Here is a tiny trained network, its code and every weight. The questions are about switching its units off for an input and a class, where a switched-off unit gives its printed mean instead of its output.

import numpy as np


def w(rows, s, z=0):
    codes = np.array(rows[::2]) - 128.0
    scale = np.full(codes.shape[1], s)
    scale[-1] = z or s
    return codes * scale


def norm(h):
    return h / np.sqrt((h * h).mean(-1, keepdims=True) + 1e-5)


def f(y):
    return y / 2 * (1 + np.tanh(0.7978845608 * (y + 0.044715 * y**3)))


def log_softmax(a):
    a = a - a.max(-1, keepdims=True)
    return a - np.log(np.exp(a).sum(-1, keepdims=True))


def net(x, mask):
    res = np.array(x, float).reshape(1, 7) / 4 @ E
    u = 0
    for l in range(2):
        y = f(norm(res) @ A[l][:, :-1].T + A[l][:, -1])
        res = res + np.where(mask[u : u + 6], y, B[l][:, -1]) @ B[l][:, :-1]
        u += 6
    return log_softmax(norm(res)[-1] @ U[:, :-1].T + U[:, -1])


A, B = {}, {}
E = w([
[113,116,123,163,88,96,112],'x0',
[55,169,145,208,157,191,195],'x1',
[128,127,127,137,125,123,120],'x2',
[114,106,216,139,62,184,108],'x3',
[90,1,101,140,174,176,108],'x4',
[83,134,217,127,184,32,107],'x5',
[236,71,176,213,177,115,161],'x6',
],0.0074)
A[0] = w([
[136,87,54,129,112,179,137,124],'L0N1',
[66,99,188,107,187,60,130,43],'L0N2',
[119,116,38,120,147,70,151,61],'L0N3',
[43,111,112,66,103,104,118,4],'L0N4',
[151,66,192,67,56,155,106,83],'L0N5',
[65,11,107,114,165,141,122,6],'L0N6',
],0.012,0.0044)
B[0] = w([
[130,115,120,123,67,136,123,250],'L0N1',
[145,53,70,117,19,187,156,243],'L0N2',
[70,81,179,46,190,127,154,229],'L0N3',
[205,158,98,181,163,191,56,217],'L0N4',
[80,112,172,100,150,77,97,233],'L0N5',
[155,247,180,137,125,61,170,253],'L0N6',
],0.016,0.0043)
A[1] = w([
[13,138,132,244,159,203,169,142],'L1N1',
[147,139,77,83,53,111,108,210],'L1N2',
[199,14,168,218,212,104,119,10],'L1N3',
[83,85,219,122,100,153,85,51],'L1N4',
[91,61,62,108,255,68,189,199],'L1N5',
[57,179,59,108,150,181,62,4],'L1N6',
],0.0097,0.0027)
B[1] = w([
[98,64,103,40,189,37,74,197],'L1N1',
[132,70,74,145,166,87,214,254],'L1N2',
[185,180,50,170,109,203,20,176],'L1N3',
[87,108,112,140,214,211,198,187],'L1N4',
[64,131,206,134,121,169,84,223],'L1N5',
[247,148,187,240,132,149,74,185],'L1N6',
],0.011,0.0055)
U = w([
[239,155,112,221,143,248,2,24],'0',
[117,12,75,131,58,204,206,180],'1',
[30,92,243,104,194,216,80,254],'2',
[149,246,181,124,115,23,193,47],'3',
[95,75,115,93,217,65,40,122],'4',
],0.0079,0.00074)

Each question gives the input, the list of numbers given to net, and the class t.
The units are the neurons (one row each of A and B). Each row of codes is followed by its name. A weight is (code - 128) times the scale printed after its matrix; where a second scale follows, it is the last column's (A, B and U).
mask holds one flag per neuron, layer by layer. A switched-off neuron (its flag False) gives its mean, the last column of its row in B, instead of its output. The means were averaged over made-up inputs and are rounded, as every weight is.
A unit's drop is (log p(t) with every unit on - log p(t) with that unit switched off) / (log p(t) with every unit on - log p(t) with every unit switched off).
The circuit of an input: a set's keep is (log p(t) with only the set's units on - log p(t) with every unit switched off) / (log p(t) with every unit on - log p(t) with every unit switched off). Starting from all 12 units, units are removed one at a time, each time the one whose removal leaves the highest keep (on an exact tie, the one counted first), for as long as the keep stays at least 0.8.
units of the circuit, in order: the units of the circuit, biggest drop first
most important unit: the unit with the biggest drop
k most important neurons: the k neurons with the biggest drops, biggest first
top k neurons in layer l: the k neurons of layer l with the biggest drops, biggest first
input [1,8,5,-5,0,-2,7], class 4: 2 most important neurons => (L1N1 L0N4)
input [0,-4,-2,-8,-6,-5,0], class 2: most important unit => L0N3
input [7,-4,0,4,7,-2,7], class 0: 3 most important neurons => (L1N3 L0N3 L1N1)
input [-8,-5,-8,5,6,8,3], class 1: 2 most important neurons => (L0N2 L0N3)
input [-4,-6,6,-8,4,-3,-8], class 0: top 2 neurons in layer 0 => (L0N4 L0N5)
input [3,-4,1,5,-5,6,-4], class 1: units of the circuit, in order => (L0N2 L0N6 L1N2)
input [-8,0,7,5,1,0,-7], class 0: 2 most important neurons => (L0N4 L1N6)
input [7,-5,-3,-6,-1,-5,0], class 2: units of the circuit, in order => (L0N3 L1N5)
input [8,-7,-3,-8,-5,5,4], class 2: top 2 neurons in layer 1 => (L1N5 L1N1)
input [1,5,0,-7,4,-3,-7], class 0: 2 most important neurons => (L1N6 L0N4)
input [-3,7,-5,1,-6,-3,5], class 4: units of the circuit, in order => (L1N1 L0N6)
input [-1,8,5,-7,7,-3,7], class 4: 2 most important neurons => (L1N1 L0N4)
input [7,-1,-1,7,3,-7,-7], class 0: 3 most important neurons => (L0N4 L1N6 L0N2)
input [-6,8,-4,6,-1,6,7], class 4: most important unit => L1N1
input [1,-4,5,7,-4,-2,-3], class 2: top 3 neurons in layer 0 => (L0N5 L0N6 L0N2)
input [-6,2,-5,-6,8,0,7], class 3: 3 most important neurons => (L0N6 L0N4 L0N2)
input [-7,8,-8,-2,-5,-6,6], class 4: top 4 neurons in layer 0 => (L0N6 L0N2 L0N4 L0N1)
input [-8,-5,1,7,-6,-4,6], class 2: units of the circuit, in order => (L0N5 L1N4)
input [-6,-1,-3,-8,-3,-5,0], class 2: units of the circuit, in order => (L0N3 L1N5)
input [7,-7,5,0,7,6,5], class 3: top 2 neurons in layer 0 => (L0N6 L0N4)
input [7,8,8,-8,-1,3,6], class 2: most important unit => L1N5
input [3,6,-4,2,4,3,-3], class 4: top 2 neurons in layer 0 => (L0N1 L0N4)
input [-8,-5,-1,6,4,1,-6], class 0: 3 most important neurons => (L0N4 L0N3 L1N1)
input [3,-1,1,-2,-1,7,-6], class 1: 3 most important neurons => (L0N2 L1N2 L1N3)
input [-8,-2,-3,-3,-7,-7,2], class 1: top 2 neurons in layer 1 => (L1N2 L1N6)
